Each row has a name. Each question is about the rows just above it.

[74  4  3 -1  3]  fesug
[  1  -2  30 103  20]  gez
[  2  43 103  15  -1]  vufu
[101  17   1  -3   4]  Nar
[74  4  3 -1  3] is in which row? | fesug

[-54  47 -16  30 -86  58  38  34 -93 -13] -> Mez
[-20  27 -16  19  48  44   5  10  52  -6] -> fer
[ 3 19 -2 29 -7 -4 10 -9 19 -3] -> Fegel
[ 7 17 -5 27 -8 -6  9 -6 -2 -3] -> pizo
[-54  47 -16  30 -86  58  38  34 -93 -29] -> refo
[-18  35 -74   2  78   5  44 -92  36 -32] -> Zovep
[ -5  27  17   7  -8  -6   5 -23  26  12] -> reg
Give the next 3 entries after [ 7 17 -5 27 -8 -6]. | [ 9 -6 -2]
What are the next 3 entries after [27 17  7 -8 -6  5]? | [-23  26  12]
What are the next 3 entries after [ 35 -74   2  78]? | [  5  44 -92]
The next 3 entries after [44  5]: | [10 52 -6]
The next 3 entries after [48 44  5]: | [10 52 -6]
Give the next 3 entries after [19 -2 29 -7]. | [-4 10 -9]

[ 32  71 -49 -36  46 -11]  Budu
[ 20  55 -54  20  45 -46]  monak
[  2  30 -40  35  29 -80]  Zedi
[ 12  43 -49  31  39 -64]  didoz
[ 27  65 -54   4  48 -28]  mipan
[ 40  65 -32 -57  29  10]  Sir
[ 32  71 -49  14  -4 -98]  vata
[-22   7 -10  26   6 -99]  sasof
[ 32  71 -49 -15  46 -11]  bami
[ 12  43 -49  31  18 -64]  bufal
Whose row is [ 12  43 -49  31  39 -64]? | didoz
Give the next 3 entries after [ 2 30]. | [-40  35  29]

[-61  87 -48  39  29] : sola
[-118  -10  -20   55    6] : nup
[-69  45 -53  51 -40] : rolom
[-69  30 -38  53 -49] : Lefab
[-37   8 -10  58  43] : mirig
[-114   -8  -43   60   13] : vaful
[-121    5   -1   44   23] : fedad
Whose row is [-69  30 -38  53 -49]? | Lefab
The row with [-114   -8  -43   60   13] is | vaful

[  9 -35  26  -6  69  93  67 -59  -3] -> Rido
[ 33 -43  38  -5  71  79  64 -43  -6] -> vep
[ 33 -43  -5  38  71  87  67 -52  -5] -> duri
Give the next 3 entries after [ 33 -43  38]. | [-5 71 79]
What are the next 3 entries after [-43  -5  38]? | [71 87 67]
The next 3 entries after [ 33 -43  38  -5  71]: | [ 79  64 -43]

[ 14   5 -42  36 -13  33 -10   0 -43]  Vosod
[ 14   5  36 -42 -61 -77 -35  57 -42]  tedov
[ 14   5  36 -42 -61 -77 -35  54  31]  til
Whose row is [ 14   5  36 -42 -61 -77 -35  57 -42]? | tedov
Where do [ 14   5  36 -42 -61 -77 -35  54  31] appear? | til

